Below are the code and all the weights of a small trained network. Each question names an input and a class and asks about switching units off, where a switched-off unit gives its printed mean instead of its output.

import numpy as np


def w(rows, s, z=0):
    codes = np.array(rows[::2]) - 128.0
    scale = np.full(codes.shape[1], s)
    scale[-1] = z or s
    return codes * scale


def norm(h):
    return h / np.sqrt((h * h).mean(-1, keepdims=True) + 1e-5)


def f(y):
    return np.maximum(y, 0)


def log_softmax(a):
    a = a - a.max(-1, keepdims=True)
    return a - np.log(np.exp(a).sum(-1, keepdims=True))


def net(x, mask):
    res = np.array(x, float).reshape(1, 4) / 4 @ E
    u = 0
    for l in range(2):
        y = f(norm(res) @ A[l][:, :-1].T + A[l][:, -1])
        res = res + np.where(mask[u : u + 8], y, B[l][:, -1]) @ B[l][:, :-1]
        u += 8
    return log_softmax(norm(res)[-1] @ U[:, :-1].T + U[:, -1])


A, B = {}, {}
E = w([
[2,10,84,37,242,115,94,131],'x0',
[221,70,118,127,116,116,19,27],'x1',
[152,176,185,163,134,91,93,76],'x2',
[209,167,109,120,159,142,147,115],'x3',
],0.0086)
A[0] = w([
[64,169,180,159,102,87,88,78,1],'L0N0',
[73,155,194,108,141,97,123,122,40],'L0N1',
[72,113,130,51,118,86,138,90,101],'L0N2',
[181,132,79,123,90,142,138,118,221],'L0N3',
[141,124,175,145,137,70,90,5,89],'L0N4',
[91,33,69,50,201,188,105,170,161],'L0N5',
[163,158,101,114,180,184,196,164,175],'L0N6',
[166,88,98,139,93,101,57,73,60],'L0N7',
],0.011,0.0045)
B[0] = w([
[168,167,105,137,126,60,95,99,152],'L0N0',
[212,166,107,156,33,35,118,109,148],'L0N1',
[168,69,131,193,147,88,136,134,172],'L0N2',
[68,147,200,116,154,152,15,164,204],'L0N3',
[93,186,22,98,100,114,42,112,202],'L0N4',
[212,58,61,86,254,73,129,177,252],'L0N5',
[48,68,107,132,135,62,123,188,195],'L0N6',
[103,154,113,125,96,173,65,74,198],'L0N7',
],0.0093,0.011)
A[1] = w([
[116,143,127,161,65,108,129,1,68],'L1N0',
[191,148,82,84,151,84,101,99,88],'L1N1',
[208,135,204,139,133,133,223,70,2],'L1N2',
[191,154,106,63,173,152,226,143,142],'L1N3',
[69,118,90,105,120,144,41,65,118],'L1N4',
[140,193,245,125,130,187,72,157,23],'L1N5',
[117,190,158,197,214,86,108,108,129],'L1N6',
[171,160,163,112,164,76,80,240,182],'L1N7',
],0.0092,0.0043)
B[1] = w([
[147,170,152,77,179,110,15,117,160],'L1N0',
[59,99,209,177,97,201,58,151,188],'L1N1',
[115,89,73,246,187,82,188,100,128],'L1N2',
[42,73,1,130,125,104,126,98,152],'L1N3',
[135,207,129,74,172,70,108,101,203],'L1N4',
[198,66,118,249,109,106,231,124,178],'L1N5',
[198,91,172,165,54,116,96,93,168],'L1N6',
[135,63,120,126,82,153,208,14,246],'L1N7',
],0.008,0.011)
U = w([
[199,89,193,210,63,116,183,65,200],'0',
[110,57,55,76,211,46,130,139,243],'1',
[101,224,178,78,182,179,177,94,1],'2',
[148,203,127,103,84,114,5,40,200],'3',
[38,149,151,145,78,112,220,154,83],'4',
[127,168,202,48,157,158,163,73,4],'5',
[111,187,229,124,105,112,152,100,25],'6',
],0.011,0.0052)

Each question gives the input, the list of numbers given to net, and the class t.
The units are the neurons (one row each of A and B). Each row of codes is followed by its name. A weight is (code - 128) times the scale printed after its matrix; where a second scale follows, it is the last column's (A, B and U).
mask holds one flag per neuron, layer by layer. A switched-off neuron (its flag False) gives its mean, the last column of its row in B, instead of its output. The means were averaged over made-up inputs and are rounded, as every weight is.
A unit's drop is (log p(t) with every unit on - log p(t) with that unit switched off) / (log p(t) with every unit on - log p(t) with every unit switched off).
The circuit of an input: a set's keep is (log p(t) with only the set's units on - log p(t) with every unit switched off) / (log p(t) with every unit on - log p(t) with every unit switched off). Starting from the 12 units with the biggest drops (on a tie, the unit counted first), units are removed one at a time, each time the one whose removal leaves the highest keep (on an exact tie, the one counted first), for as long as the keep stays at least 0.8.
units of the circuit, in order: the units of the circuit, biggest drop first
k most important neurons: the k neurons with the biggest drops, biggest first
top k neurons in layer l: the k neurons of layer l with the biggest drops, biggest first
drop when u is switched off: that unit's drop, to one decimal
input [-2,-7,4,0], class 4: units of the circuit, in order : [L0N5]
input [-2,3,-5,-8], class 3: units of the circuit, in order : [L0N6, L0N7]
input [-6,-6,-2,0], class 4: units of the circuit, in order : [L0N6, L0N5]
input [-3,-1,-1,5], class 0: top 2 neurons in layer 0 : [L0N5, L0N4]
input [-4,-8,-1,6], class 4: units of the circuit, in order : [L0N5, L0N6]
input [3,7,-3,7], class 3: 3 most important neurons : [L0N7, L0N6, L1N1]
input [1,-3,4,0], class 3: 2 most important neurons : [L0N1, L0N5]
input [-6,3,-7,8], class 0: 2 most important neurons : [L0N4, L1N5]
input [-1,-1,4,7], class 0: top 3 neurons in layer 0 : [L0N7, L0N5, L0N3]
input [-2,-1,-4,-1], class 4: 3 most important neurons : [L0N5, L0N6, L0N4]
input [2,4,1,0], class 3: drop when L0N7 is switched off : 0.2
input [-5,-6,-3,0], class 4: drop when L0N6 is switched off : 0.4
input [-5,2,-8,-4], class 0: drop when L1N5 is switched off : 0.6
input [1,-4,8,2], class 3: most important neuron : [L0N5]
